Below are the code and all the weights of a small trained network. Each question names an input and a class and asks about switching units off, where a switched-off unit gives its printed mean instead of its output.

import numpy as np


def w(rows, s, z=0):
    codes = np.array(rows[::2]) - 128.0
    scale = np.full(codes.shape[1], s)
    scale[-1] = z or s
    return codes * scale


def f(y):
    return np.maximum(y, 0)


def log_softmax(a):
    a = a - a.max(-1, keepdims=True)
    return a - np.log(np.exp(a).sum(-1, keepdims=True))


def net(x, mask):
    res = np.array(x, float).reshape(1, 7) / 4 @ E
    y = f(res @ A[0][:, :-1].T + A[0][:, -1])
    res = res + np.where(mask, y, B[0][:, -1]) @ B[0][:, :-1]
    return log_softmax(res[-1] @ U[:, :-1].T + U[:, -1])


A, B = {}, {}
E = w([
[68,71,33,66,169,124,217,167,191,179],'x0',
[129,129,125,124,130,124,130,128,126,124],'x1',
[127,126,133,129,128,128,126,125,133,130],'x2',
[108,61,151,37,219,211,58,41,80,152],'x3',
[131,128,126,126,126,126,125,127,129,134],'x4',
[49,64,206,131,175,77,77,255,114,94],'x5',
[173,10,75,120,65,165,77,141,185,33],'x6',
],0.0083)
A[0] = w([
[136,123,121,128,134,137,139,144,124,134,52],'n1',
[158,32,60,116,55,168,79,139,192,8,74],'n2',
[101,101,94,107,162,134,162,159,146,152,112],'n3',
[203,187,49,142,84,158,183,32,157,157,36],'n4',
[77,82,72,81,153,121,197,149,183,156,101],'n5',
[165,157,205,172,98,139,55,104,81,90,108],'n6',
[125,73,150,47,214,206,47,43,76,162,36],'n7',
[154,87,113,118,106,127,110,128,146,95,2],'n8',
[98,97,71,90,155,126,187,143,166,153,89],'n9',
[172,153,201,178,106,152,75,114,84,92,78],'n10',
[159,179,109,220,34,39,182,196,167,111,73],'n11',
[59,89,193,149,177,60,88,255,129,91,34],'n12',
[73,93,62,87,161,157,190,163,178,165,97],'n13',
[143,152,177,161,108,138,84,104,106,93,56],'n14',
[65,233,159,133,191,86,177,117,89,198,5],'n15',
[141,138,176,151,101,141,83,113,109,96,85],'n16',
],0.0082,0.003)
B[0] = w([
[122,140,130,141,137,122,117,112,128,123,129],'n1',
[213,163,244,213,198,155,161,199,69,248,250],'n2',
[165,171,93,138,87,94,97,104,143,104,169],'n3',
[70,1,198,30,35,204,71,37,51,125,238],'n4',
[153,180,61,155,106,44,83,95,128,114,196],'n5',
[166,185,44,145,97,41,104,113,131,101,209],'n6',
[36,144,106,110,193,172,231,208,236,44,244],'n7',
[145,134,160,140,145,144,142,149,122,168,155],'n8',
[155,179,88,157,102,63,107,106,115,112,182],'n9',
[142,182,48,140,106,53,102,92,140,121,198],'n10',
[37,135,107,116,209,203,207,205,237,39,238],'n11',
[83,4,178,30,24,200,83,29,41,138,224],'n12',
[173,183,56,129,110,49,57,105,120,92,198],'n13',
[145,157,70,139,112,74,84,126,127,110,174],'n14',
[213,139,224,194,179,158,133,185,84,220,202],'n15',
[161,155,83,135,118,78,118,107,135,123,173],'n16',
],0.0069,0.012)
U = w([
[157,164,63,139,106,37,99,111,130,110,234],'0',
[57,130,109,119,185,182,186,165,196,66,98],'1',
[100,57,147,75,52,183,101,78,78,144,163],'2',
[195,142,174,178,189,144,144,166,98,246,5],'3',
],0.014,0.0012)

Each question gives the input, the list of numbers given to net, and the class t.
The units are the neurons (one row each of A and B). Each row of codes is followed by its name. A weight is (code - 128) times the scale printed after its matrix; where a second scale follows, it is the last column's (A, B and U).
mask holds one flag per neuron, in row order. A switched-off neuron (its flag False) gives its mean, the last column of its row in B, instead of its output. The means were averaged over made-up inputs and are rounded, as every weight is.
A unit's drop is (log p(t) with every unit on - log p(t) with that unit switched off) / (log p(t) with every unit on - log p(t) with every unit switched off).
The circuit of an input: a set's keep is (log p(t) with only the set's units on - log p(t) with every unit switched off) / (log p(t) with every unit on - log p(t) with every unit switched off). Starting from the 12 units with the biggest drops (on a tie, the unit counted first), units are removed one at a time, each time the one whose removal leaves the highest keep (on an exact tie, the one counted first), for as long as the keep stays at least 0.8.
units of the circuit, in order: the units of the circuit, biggest drop first
k most important neurons: the k neurons with the biggest drops, biggest first
drop when u is switched off: that unit's drop, to one decimal
input [4,-1,2,-8,4,-7,5], class 1: units of the circuit, in order => (n11)
input [-6,8,5,6,-6,-1,-1], class 0: 3 most important neurons => (n11, n6, n10)
input [-7,-2,8,-2,8,7,-6], class 0: 3 most important neurons => (n4, n6, n10)
input [0,6,7,2,8,4,-2], class 2: 2 most important neurons => (n11, n2)
input [0,1,8,-3,6,-5,-4], class 2: 3 most important neurons => (n4, n2, n7)
input [-1,-5,1,6,-1,3,5], class 1: 2 most important neurons => (n7, n15)
input [6,-4,-2,-8,-7,-6,-6], class 1: 2 most important neurons => (n11, n2)
input [-5,-1,5,1,-1,1,6], class 3: 3 most important neurons => (n2, n13, n5)
input [8,-2,2,8,-1,8,3], class 0: 4 most important neurons => (n13, n5, n11, n4)
input [4,1,7,5,2,8,2], class 2: 2 most important neurons => (n12, n11)
input [0,-3,-7,-5,3,3,8], class 3: 2 most important neurons => (n2, n7)
input [7,-7,0,-5,6,8,8], class 2: 3 most important neurons => (n12, n15, n6)
input [2,5,-5,-3,1,-6,8], class 3: 2 most important neurons => (n2, n12)
input [-2,-8,1,2,-6,0,8], class 3: units of the circuit, in order => (n2)
input [-3,-5,-2,-5,0,-6,-2], class 2: drop when n7 is switched off => 0.8
input [1,0,-2,0,0,2,4], class 3: drop when n2 is switched off => 0.2
input [-6,7,6,1,-6,3,2], class 0: drop when n13 is switched off => 0.0
